[[-5.79  5.60  5.66 -5.65]
 [ 3.04 -3.00 -4.50  3.35]
 [ 2.94 -3.25 -4.41  3.28]
 [ 2.94 -3.39 -4.55  3.37]]
=>
[-5.79 -3.00 -4.41  3.37]

[[ 1.86 -3.57]
 [ 1.42 -4.26]
 [-1.88  3.42]
 [ 2.16  5.96]]
=>
[ 1.86 -4.26]

[[-0.54  4.81]
 [ 1.13  1.34]
 [ 5.50  3.00]]
=>
[-0.54  1.34]

[[-4.80 -0.11 -0.90  2.10 -1.07]
 [-4.63  0.37 -0.91 -0.26 -0.49]
 [-0.83  0.13 -0.16  4.38 -0.19]
 [-0.07 -0.28 -0.08 -2.93 -0.59]]
=>
[-4.80  0.37 -0.16 -2.93]

[[ 0.32 -0.55  2.03]
 [ 2.44  1.89  5.99]]
=>
[0.32 1.89]

[[-0.40  1.13 -2.99 -3.94 -5.30]
 [ 0.11  1.24 -2.76 -4.14 -5.37]]
=>
[-0.40  1.24]

[[-0.23 -2.28 -3.56 -2.35 -4.05]
 [-1.05  2.20  3.72  2.14  5.10]
 [-0.27 -2.33 -3.59 -2.40 -4.09]
 [-0.27 -2.32 -3.60 -2.40 -4.08]
 [-1.02  2.21  3.70  2.14  5.09]]
=>
[-0.23  2.20 -3.59 -2.40  5.09]
---
[[-3.70 -5.29  1.25]
 [-0.56  5.37 -4.77]
 [-4.33 -5.47 -0.32]]
=>
[ 1.25  5.37 -4.33]

[[ 2.65  1.67  5.54  5.37  3.53]
 [ 3.67 -1.43  4.92  4.55  4.01]
 [ 1.88  0.52  2.15  2.23  1.95]
 [-2.71  4.09 -1.39 -1.92 -2.65]]
=>
[3.53 4.55 2.15 4.09]

[[ 1.52 -5.66 -2.28]
 [-0.94 -2.04 -0.72]
 [ 2.03 -1.43  2.14]]
=>
[-2.28 -2.04  2.03]

[[-5.44 -2.54]
 [-5.67 -2.75]]
=>
[-2.54 -5.67]

[[ 2.22 -1.73 -1.46]
 [ 1.76  0.35  0.79]
 [ 4.55 -5.35 -4.98]
 [-1.19  1.72  1.55]
 [ 0.82 -2.16 -2.30]]
=>
[-1.46  0.35  4.55]

[[-4.64  0.83  2.59]
 [-6.29 -2.67 -4.39]]
=>
[ 2.59 -2.67]

[[ 0.74  1.24 -1.66]
 [ 0.69  0.86 -1.41]
 [ 2.71 -1.51 -0.73]
 [ 0.35  3.76  4.60]
 [-0.03  1.31 -2.73]]
=>
[-1.66  0.86  2.71]

[[ 0.26  0.48  0.36  1.32  3.06]
 [ 0.02  0.06 -0.01  6.08 -0.02]
 [ 0.02  0.31 -0.01  4.89 -0.02]
 [ 0.20  0.56  0.18  3.70  1.01]
 [ 0.26  0.31  0.36  0.12  4.09]]
=>
[ 3.06  6.08 -0.01  0.56  0.26]

[[ 4.68 -4.65]
 [-5.62  5.59]
 [ 6.11 -6.07]
 [ 5.29 -5.25]]
=>
[-4.65 -5.62]
